Each row, then roughly how far along a hidden order it lies, from 0 to 12
[ 25  27  17  -1  -4  18  -3  11 -52   8   7  15 -23  16 -23   7   1 -11
 -35  -7  17 -15   7   8   3 -31   0   1  36  21   4 -11 -12  39  -1  -2
   5   3   8   8 -71 -23   4   4   7  -6   0  69  -5   5   6 -14 -11 -64
  20  21  22   3  -3 -11  25  -3   7 -25 -31  -8  13  21  11 -13   2 -19
   2 -17 -11 -12   5  17   5   6] -> 3
[ 16  37 -32  -5 -28   5 -16  12 -59  15   0  20  17  -2 -22  14   3 -15
 -22 -11 -36  -6   3 -12  31 -66  -6   9  17  -2  -9 -14 -44  50 -11  -1
  -8 -11  -5   3 -23  21   7 -29   2   0   0  51  17  11   2 -44  -8 -71
  -5  25  60  -4  14 -12   9  -9 -37 -30  21 -12  -3  22  32  19 -15  20
   4 -14 -36  -9  14  47  41  -6] -> 5
[ 31   9  23   0 -16  14   3   4  15   2   9  18 -15  11 -23   3   2  -4
 -47  -3  37  -5   3  13   5 -60   5   1  35  14   3 -13  -1  48  -1  -4
  11   1  26   7 -65 -14   3  76  11 -14  -1  35  -6  11  15   5  -5 -48
  13  18  26   0   1 -23  14   4   4 -22 -44 -12  14  14   3 -13   0 -14
   2 -28   2  -7   4  16   3   4] -> 2
[ 23 -16   3   2 -22  29  -2  -2  19 -15  18  -5 -18  21 -27   1   0  -7
 -22  -1  32  -2   0  29   0 -31   4   1  38 -15 -21 -25  -5  15 -10  -2
  17  -3  30  16 -28 -11  -2 109   7 -17   1  83  -7   1  14 -40   1 -41
   6  22  58   8  11 -33   5  18  -6 -32  -8 -12  -5  22  11 -19  -3 -38
   3 -36 -13  -7  -1  14   6  -7] -> 0
[ 18  17  19  -1 -17  21   1   6  -2  11   6   6 -17  13 -30   3  -4  -3
 -42  -4  33 -12   6  15   8 -49   2   1  26  24 -15 -12 -20  28  -4  -3
  10   0  16   8 -26 -24   7  40   9 -12   1  54   0  14  14 -10  -5 -27
   9  21  27   0  12 -16  12   3   3 -22 -21  -9   5  15  11  -9   0 -11
   2 -49  -3  -9   2  13   6   2] -> 3
[   7   12   38    1  -24  -28   -6   -3   71   32  -10   63  -22  -16
  -29   14  -41   -8  -48   -6   -8  -24    4  -32   12 -119   -3    3
   54  123  -17  -15  -71   38   -8   -6   11   -8   13  -25   49   -1
   19  -34   14  -13   15   47    3   32   16   -6    3  -88    8   33
   40  -16   28   36   42   20  -57   15  -70  -32   -3    5    8  -11
    0    9    9  -20  -31   -1    4  -32   17  -33] -> 12
[ 12  23  24   3 -20   8  -3   3 -39  20   4  14 -15  11 -32   8  -7  -7
 -49  -6  31 -19   7  -3  16 -53  -2  -2  29  28 -20  -6 -36  11  -2  -5
   5  -1   7   3   8 -11  14   0   5  -9   1  67   6  26  17 -15  -2 -92
   8  26  31  -1  16 -10  15   5  -7 -23  -4  -4   2  16  11   1   0   8
   5 -14 -17  -8   3   5  18   4] -> 6
[ 26   9  25   4 -15  14   4   5  -3   7   6  24 -23  23 -21   2   1   0
 -50  -2  67 -11   4  19   9 -28   5  -2  44  27  -1  -7  -5  24  -2  -3
   9   2  19   9 -55 -16   9  56   8 -14  -2  72   0  19  17  -3  -9 -64
  16  26  38  -6   5 -24  16   6   8 -18 -49  -7  12  17   6 -10   5 -18
   4 -30   4 -11   0  10  -3  17] -> 3
[ -7  22   1   7 -13   5  -5   9 -34  13  20  -9 -17   8 -19   3 -14  -5
 -26  -7  27 -22   2   0   8  16   3  -1  31  19  -9  -4 -53 -16   0  -3
  14  -1   1  13  51   3  11  15  -1  -9   6  80   3  22  11  -8  -3 -73
  13  25  18   1   9  -1  12  16 -10 -35  -9   5  -4   3  18   4   1   4
   9 -11 -23  -6  -3 -12  19  13] -> 9
[  20   50   19   -7    2   20   -6   11  -57   20    8   23  -24   16
  -21   12    1  -18  -68   -9   32  -25    8   -1    1  -45   -1   -2
   36   42   19   -7   -8   48    3   -5    8    5    3    1 -127  -35
   14  -54    2  -10    0   62   -8    9   10  -20   -9  -93   24    8
   36    8  -19  -24   44  -14    5  -15  -41  -18   16   22    6   -6
    7  -21    2  -29  -11  -17    9   13   -4    3] -> 4
[ -2  20  23   4 -17 -12  -5   4   7  27   5  34 -18  -2 -31  10 -22 -17
 -29  -5  10 -21   2 -15  14 -60   0  -3  33  53 -11  -1 -60  24   4  -4
   8  -4  10  -6  46   7  16  -9   2 -10   7  26   5  27  23  10  -1 -64
   9  22  20  -7   7 -10  24  12 -38 -14 -38 -18   1   7   9   2   0  19
   9 -13 -29  -3   4  -8  19  -8] -> 11
[  0  10 -17   6 -23 -10   1  16 -27   9  16  -7 -13  10 -19   4  -5 -19
  -7  -8   9 -20   3   0   7  35   0   1  21 -25   1  -9 -66 -21   3   1
   5  -2   2  13  64  17   8  11 -11  -4   7  48   6   7  13  -2  -7 -30
   8  21  -5   0   6  -4   3  19   0 -33  11  -7  -2   2  16   5  -3  29
   8   5 -27  -5   4   8  31  12] -> 9
[  4  56   0  -3  -2  18  -6  11 -76  25  15  21 -23  23 -22   9   3 -21
 -54  -8  23 -32   9  -5   2 -17  -2  -1  31  20  27 -11 -21  20  11  -4
   3   5   5   2 -82 -25  13 -81  -7  -8   1  74  -5  -1   5 -28  -5 -83
  23  22  39  11 -22 -19  19  -7  20 -12 -14 -10  11  17   2  -1   6  -7
   3 -17 -19 -14   9  18   3  13] -> 5
[ 16  24  18  -3 -12  25  -8  -5 -43   8   6  17 -11   7 -35   8  -4  -8
 -48  -2  -1  -8   6  12  12 -61  -3   2  33  14 -34 -14 -11  39  -2  -3
   0  -3  18   0 -51 -13   8  22   9 -11  -1  64   1   5   9 -43   4 -88
  -2  19  55   8   7 -14  12  -5 -29 -35 -11   4  -4  29  13 -10  -6 -24
   2 -26 -18  -8   7  41  15 -15] -> 1
[  14   41  -29    0    1   16  -10   18  -56   -2   26   13  -19   20
    9    6    0   -4  -40  -13   50  -20   -5   -6   -9   40    7   -2
   27    9   28  -16   -3   37   -1   -4   23    4   -4   10 -123  -19
    9  -11   -4  -13    4   73  -11   15    5    5  -20  -62   17   27
   38   11  -26  -16   30  -10    9  -23  -30  -41   11    9    7    6
    6  -15    4  -31    1  -15    7   -6   -2   19] -> 5
